Here is a tiny trained network, its code and every weight. The questions are about switching its units off for an input and a class, where a switched-off unit gives its printed mean instead of its output.

import numpy as np


def w(rows, s, z=0):
    codes = np.array(rows[::2]) - 128.0
    scale = np.full(codes.shape[1], s)
    scale[-1] = z or s
    return codes * scale


def f(y):
    return np.maximum(y, 0)


def log_softmax(a):
    a = a - a.max(-1, keepdims=True)
    return a - np.log(np.exp(a).sum(-1, keepdims=True))


def net(x, mask):
    res = np.array(x, float).reshape(1, 7) / 4 @ E
    y = f(res @ A[0][:, :-1].T + A[0][:, -1])
    res = res + np.where(mask, y, B[0][:, -1]) @ B[0][:, :-1]
    return log_softmax(res[-1] @ U[:, :-1].T + U[:, -1])


A, B = {}, {}
E = w([
[81,125,128,111,59,103,200,108,99,196,127,77],'x0',
[157,61,91,88,167,82,105,60,88,127,1,163],'x1',
[66,231,128,112,151,143,177,70,167,75,85,149],'x2',
[42,71,33,154,163,108,86,91,187,146,172,105],'x3',
[197,148,15,79,87,118,111,129,190,68,133,21],'x4',
[155,139,97,127,136,167,147,102,126,143,145,153],'x5',
[131,67,182,119,166,136,185,90,143,69,191,122],'x6',
],0.0093)
A[0] = w([
[112,202,148,183,133,135,111,136,159,160,209,104,40],'N1',
[172,63,129,163,147,142,141,78,110,182,59,94,90],'N2',
[112,230,157,166,124,159,122,184,204,129,207,122,38],'N3',
[29,124,180,249,150,134,147,98,75,205,129,183,41],'N4',
[200,151,191,105,99,96,166,163,59,108,123,105,189],'N5',
[95,155,171,149,122,109,4,210,139,63,97,120,146],'N6',
[152,54,106,178,74,78,68,208,131,227,159,133,170],'N7',
[136,176,171,132,133,85,118,156,84,107,167,141,63],'N8',
[115,144,157,149,185,169,42,167,128,48,121,151,44],'N9',
[74,147,76,202,120,102,73,120,168,194,171,122,181],'N10',
[96,145,166,185,138,122,98,112,100,158,129,189,20],'N11',
[202,143,96,168,209,153,104,98,150,85,188,200,112],'N12',
[95,155,154,135,87,102,149,168,123,128,207,117,86],'N13',
[113,137,105,96,166,86,178,125,84,90,170,140,254],'N14',
[158,138,59,109,56,116,116,83,180,75,125,26,62],'N15',
[124,243,111,139,120,80,152,151,154,158,107,151,175],'N16',
[92,175,182,136,118,128,164,88,219,69,108,155,81],'N17',
[61,49,98,164,190,47,122,86,176,149,164,101,161],'N18',
[192,45,168,120,111,98,71,175,98,150,200,122,43],'N19',
[83,92,136,178,172,99,164,124,85,155,116,173,52],'N20',
[110,139,130,77,186,102,101,20,83,107,66,119,72],'N21',
[146,76,218,55,205,93,189,58,155,66,235,92,111],'N22',
[63,114,126,71,56,84,254,95,83,231,135,55,111],'N23',
[23,215,130,149,141,87,97,118,168,117,90,128,216],'N24',
],0.0086,0.006)
B[0] = w([
[133,84,90,54,107,57,92,167,75,89,60,193,180],'N1',
[75,134,79,91,134,84,64,154,103,130,187,159,177],'N2',
[122,87,67,56,139,53,72,144,122,101,92,156,201],'N3',
[192,193,80,192,107,120,117,178,86,51,121,50,221],'N4',
[176,163,132,54,143,142,213,177,184,205,171,192,211],'N5',
[88,163,214,182,43,139,109,86,146,190,169,153,181],'N6',
[81,99,108,77,166,214,140,82,87,146,177,92,242],'N7',
[153,103,132,98,129,92,159,155,99,150,124,168,153],'N8',
[107,162,97,196,64,103,135,112,153,95,175,156,163],'N9',
[225,125,164,65,103,141,174,112,171,191,105,150,227],'N10',
[209,158,132,159,134,115,122,171,83,48,185,95,164],'N11',
[63,153,180,182,29,141,119,117,185,160,200,179,184],'N12',
[117,99,111,99,145,65,53,117,108,106,105,157,184],'N13',
[143,104,131,93,109,196,77,164,108,148,159,116,193],'N14',
[188,216,112,179,103,95,128,180,74,71,213,80,227],'N15',
[99,119,98,106,178,188,124,96,91,187,189,122,185],'N16',
[105,74,41,80,118,168,198,119,135,113,209,89,178],'N17',
[231,147,128,81,139,137,181,164,216,204,107,173,246],'N18',
[29,119,3,126,132,167,181,130,84,97,190,119,199],'N19',
[173,202,116,137,150,116,120,192,140,73,181,120,174],'N20',
[77,75,72,54,105,87,83,202,93,112,102,149,187],'N21',
[130,215,173,90,158,133,75,50,30,195,101,113,223],'N22',
[80,119,144,230,38,151,60,82,235,101,125,200,233],'N23',
[125,100,140,55,159,229,137,99,97,145,188,98,217],'N24',
],0.008,0.013)
U = w([
[207,194,89,174,142,84,160,210,109,17,144,33,10],'0',
[112,43,78,47,153,2,65,161,98,78,76,202,43],'1',
[210,133,159,67,153,141,248,188,188,171,101,189,79],'2',
[56,70,89,107,198,219,202,100,100,74,158,80,72],'3',
[73,132,157,203,61,137,104,98,200,94,130,174,161],'4',
[151,170,161,107,161,154,86,94,63,191,95,101,253],'5',
[144,126,161,96,143,164,121,150,118,142,122,125,232],'6',
[84,73,225,142,187,89,208,136,170,186,106,142,93],'7',
],0.0083,0.0061)

Each question gives the input, the list of numbers given to net, and the class t.
The units are the neurons (one row each of A and B). Each row of codes is followed by its name. A weight is (code - 128) times the scale printed after its matrix; where a second scale follows, it is the last column's (A, B and U).
mask holds one flag per neuron, in row order. A switched-off neuron (its flag False) gives its mean, the last column of its row in B, instead of its output. The means were averaged over made-up inputs and are rounded, as every weight is.
A unit's drop is (log p(t) with every unit on - log p(t) with that unit switched off) / (log p(t) with every unit on - log p(t) with every unit switched off).
The circuit of an input: a set's keep is (log p(t) with only the set's units on - log p(t) with every unit switched off) / (log p(t) with every unit on - log p(t) with every unit switched off). Starting from the 12 units with the biggest drops (on a tie, the unit counted first), units are removed one at a time, each time the one whose removal leaves the highest keep (on an exact tie, the one counted first), for as long as the keep stays at least 0.8.
units of the circuit, in order: the units of the circuit, biggest drop first
most important unit: the unit with the biggest drop
top k neurons: the k neurons with the biggest drops, biggest first
drop when u is switched off: that unit's drop, to one decimal
input [3,6,2,0,3,3,-4], class 1: units of the circuit, in order : (N21)
input [0,0,3,6,5,1,6], class 2: top 2 neurons : (N18, N4)
input [0,-6,-3,-7,5,2,-7], class 2: top 3 neurons : (N5, N22, N4)
input [-7,-1,-6,6,3,2,-7], class 4: top 4 neurons : (N6, N12, N5, N22)
input [6,-8,5,-2,-5,-3,-1], class 1: top 2 neurons : (N3, N1)
input [-7,2,0,-3,-8,-2,0], class 0: units of the circuit, in order : (N4, N11)
input [-4,-2,-2,-2,-4,2,-1], class 0: top 3 neurons : (N23, N11, N18)
input [0,-4,-5,-2,-1,-1,4], class 3: top 2 neurons : (N19, N18)
input [6,7,2,-5,5,4,8], class 5: top 3 neurons : (N22, N3, N1)
input [6,8,2,7,-3,-3,8], class 1: top 2 neurons : (N21, N2)
input [-1,1,-6,-5,5,-1,8], class 5: top 3 neurons : (N22, N18, N17)
input [-1,-8,7,8,3,8,1], class 1: top 4 neurons : (N3, N1, N5, N13)
input [3,5,-3,2,-5,5,-2], class 0: units of the circuit, in order : (N4, N20)
input [-3,6,-7,-8,6,5,-4], class 2: units of the circuit, in order : (N5)
input [-8,-6,1,8,4,0,-1], class 2: top 2 neurons : (N10, N23)
input [-5,6,-1,-2,-5,5,5], class 1: top 4 neurons : (N21, N23, N2, N15)
input [4,0,-8,-6,1,3,4], class 3: top 2 neurons : (N19, N18)
input [-7,-8,-2,5,-8,5,-4], class 0: top 2 neurons : (N4, N11)
input [-4,4,-7,-1,6,-5,-3], class 3: units of the circuit, in order : (N7, N19)
input [-8,-1,7,-5,7,2,6], class 4: top 4 neurons : (N12, N4, N9, N7)
input [-4,-4,0,-6,-7,-7,7], class 0: most important unit : N4
input [-7,3,5,2,2,-4,-2], class 4: drop when N6 is switched off : 0.3
input [7,7,3,2,1,6,2], class 1: drop when N21 is switched off : 1.6
input [-8,2,-5,4,5,-4,5], class 4: drop when N12 is switched off : 0.5
input [5,-3,-2,5,6,1,4], class 0: drop when N24 is switched off : 0.4
